Below is a small trained network, with its code and all its weights. Each question gives an input and a target symbol and asks what happens when units are switched off, that is, made to give their printed mean instead of their output.

import numpy as np


def w(rows, s, z=0):
    codes = np.array(rows[::2]) - 128.0
    scale = np.full(codes.shape[1], s)
    scale[-1] = z or s
    return codes * scale


def norm(h):
    return h / np.sqrt((h * h).mean(-1, keepdims=True) + 1e-5)


def f(y):
    return y / 2 * (1 + np.tanh(0.7978845608 * (y + 0.044715 * y**3)))


def softmax(a):
    e = np.exp(a - a.max(-1, keepdims=True))
    return e / e.sum(-1, keepdims=True)


def log_softmax(a):
    a = a - a.max(-1, keepdims=True)
    return a - np.log(np.exp(a).sum(-1, keepdims=True))


def net(x, mask):
    ids = ['Πβγδηξ'.index(c) for c in x.split()]
    T = len(ids)
    res = E[ids] + P[:T]
    r = norm(res)
    for j in range(3):
        rows = slice(4 * j, 4 * j + 4)
        q, k, v = (r @ M[0][rows].T for M in (Q, K, V))
        z = softmax(np.where(np.tri(T) > 0, q @ k.T / 4**0.5, -1e9)) @ v
        o = O[0][rows]
        res = res + np.where(mask[j], z, o[:, -1]) @ o[:, :-1]
    y = f(norm(res) @ A[0][:, :-1].T + A[0][:, -1])
    res = res + np.where(mask[3:11], y, B[0][:, -1]) @ B[0][:, :-1]
    return log_softmax(norm(res)[-1] @ U[:, :-1].T + U[:, -1])


Q, K, V, O, A, B = {}, {}, {}, {}, {}, {}
E = w([
[224,53,241,183],'Π',
[87,173,179,120],'β',
[97,192,117,97],'γ',
[192,167,239,149],'δ',
[198,139,103,228],'η',
[128,7,161,174],'ξ',
],0.015)
P = w([
[108,127,187,254],'0',
[89,120,179,173],'1',
[103,164,120,243],'2',
[105,98,154,137],'3',
[112,160,97,193],'4',
[115,93,127,115],'5',
[107,156,61,181],'6',
[119,89,104,104],'7',
[104,146,38,171],'8',
[112,80,77,104],'9',
[93,192,64,193],'10',
[121,82,92,108],'11',
],0.0088)
Q[0] = w([
[142,85,184,83],'H1',
[176,137,146,185],'H1',
[141,140,109,226],'H1',
[161,191,138,84],'H1',
[107,130,95,177],'H2',
[108,143,151,170],'H2',
[121,192,126,251],'H2',
[106,185,123,157],'H2',
[118,170,105,188],'H3',
[91,101,146,106],'H3',
[79,88,161,79],'H3',
[98,119,199,46],'H3',
],0.015)
K[0] = w([
[34,121,125,113],'H1',
[107,118,21,163],'H1',
[158,98,89,139],'H1',
[134,168,111,99],'H1',
[126,138,104,121],'H2',
[133,97,93,101],'H2',
[129,113,6,122],'H2',
[133,78,64,132],'H2',
[105,94,100,111],'H3',
[77,137,168,141],'H3',
[91,201,152,134],'H3',
[90,177,198,97],'H3',
],0.02)
V[0] = w([
[144,89,55,178],'H1',
[148,138,147,129],'H1',
[165,227,41,206],'H1',
[186,225,208,33],'H1',
[164,96,46,139],'H2',
[2,115,126,147],'H2',
[100,87,210,210],'H2',
[154,94,106,252],'H2',
[225,134,113,88],'H3',
[2,74,106,82],'H3',
[142,180,91,125],'H3',
[219,228,227,66],'H3',
],0.0075)
O[0] = w([
[83,188,102,104,138],'H1',
[115,143,134,151,148],'H1',
[124,170,107,148,254],'H1',
[141,208,227,166,99],'H1',
[131,218,149,216,95],'H2',
[158,129,109,78,160],'H2',
[84,87,99,135,215],'H2',
[140,101,84,169,248],'H2',
[183,93,152,124,58],'H3',
[42,21,147,86,49],'H3',
[219,119,62,123,132],'H3',
[176,253,161,74,134],'H3',
],0.0066,0.0049)
A[0] = w([
[31,36,160,135,105],'N1',
[148,170,133,141,109],'N2',
[87,184,52,64,141],'N3',
[212,93,8,81,97],'N4',
[25,169,110,51,153],'N5',
[133,68,1,184,195],'N6',
[152,70,164,227,3],'N7',
[143,217,52,57,72],'N8',
],0.0089,0.0027)
B[0] = w([
[71,107,183,152,165],'N1',
[89,136,124,128,157],'N2',
[164,109,117,110,215],'N3',
[124,245,144,129,157],'N4',
[171,162,74,48,246],'N5',
[73,99,137,177,254],'N6',
[149,108,116,75,155],'N7',
[133,84,145,107,201],'N8',
],0.012,0.0053)
U = w([
[182,54,172,98,84],'Π',
[11,164,247,48,1],'β',
[166,133,86,13,253],'γ',
[141,240,234,117,124],'δ',
[130,165,56,197,113],'η',
[10,37,130,108,175],'ξ',
],0.011,0.003)

Each question gives the input, a string of symbols that net reads in full, and the target symbol t.
The units are the heads (4 rows each of Q, K, V and O) and the neurons (one row each of A and B). Each row of codes is followed by its name. A weight is (code - 128) times the scale printed after its matrix; where a second scale follows, it is the last column's (O, A, B and U).
mask holds one flag per unit, heads first, then neurons. A switched-off unit (its flag False) gives its mean, the last column of its rows in O or B, instead of its output. The means were averaged over made-up inputs and are rounded, as every weight is.
A unit's drop is (log p(t) with every unit on - log p(t) with that unit switched off) / (log p(t) with every unit on - log p(t) with every unit switched off).
The circuit of an input: a set's keep is (log p(t) with only the set's units on - log p(t) with every unit switched off) / (log p(t) with every unit on - log p(t) with every unit switched off). Starting from all 11 units, units are removed one at a time, each time the one whose removal leaves the highest keep (on an exact tie, the one counted first), for as long as the keep stays at least 0.8.
units of the circuit, in order: the units of the circuit, biggest drop first
most important unit: the unit with the biggest drop
k most important neurons: the k neurons with the biggest drops, biggest first
which heads matter: for each layer, one digit per head in row order, 1 if its drop is at least 0.15 and else 0, layers parted by /
drop when u is switched off: that unit's drop, to one decimal
input γ η δ, target η: most important unit -> H2
input γ γ β γ η η Π, target η: units of the circuit, in order -> [H1; N8]
input δ Π η ξ η δ β δ Π γ β, target γ: 2 most important neurons -> [N5; N6]
input δ β γ, target δ: which heads matter -> 100
input γ γ γ γ γ δ Π, target δ: units of the circuit, in order -> [H3; H1]
input γ η γ β η ξ ξ η η ξ η, target ξ: 2 most important neurons -> [N6; N5]
input γ η γ ξ η γ η η γ γ β, target γ: which heads matter -> 110
input Π η γ ξ γ δ η β Π, target η: which heads matter -> 100
input γ β δ β γ Π η ξ Π, target ξ: units of the circuit, in order -> [H1; N6]
input η Π δ γ ξ η β, target ξ: which heads matter -> 001
input δ γ ξ γ δ, target ξ: units of the circuit, in order -> [H3; H1]
input Π Π γ, target γ: which heads matter -> 010
input ξ γ β, target ξ: which heads matter -> 000
input δ γ δ γ γ, target δ: units of the circuit, in order -> [H1]
input η η ξ γ Π, target ξ: which heads matter -> 100
input δ γ η β η η ξ Π γ, target ξ: which heads matter -> 001
input γ γ ξ γ δ, target ξ: drop when H3 is switched off -> 0.9
input γ γ γ, target γ: drop when N8 is switched off -> 0.1
input η γ δ, target η: drop when N2 is switched off -> 0.0
input η Π γ η δ γ η δ ξ γ γ, target ξ: most important neuron -> [N4]
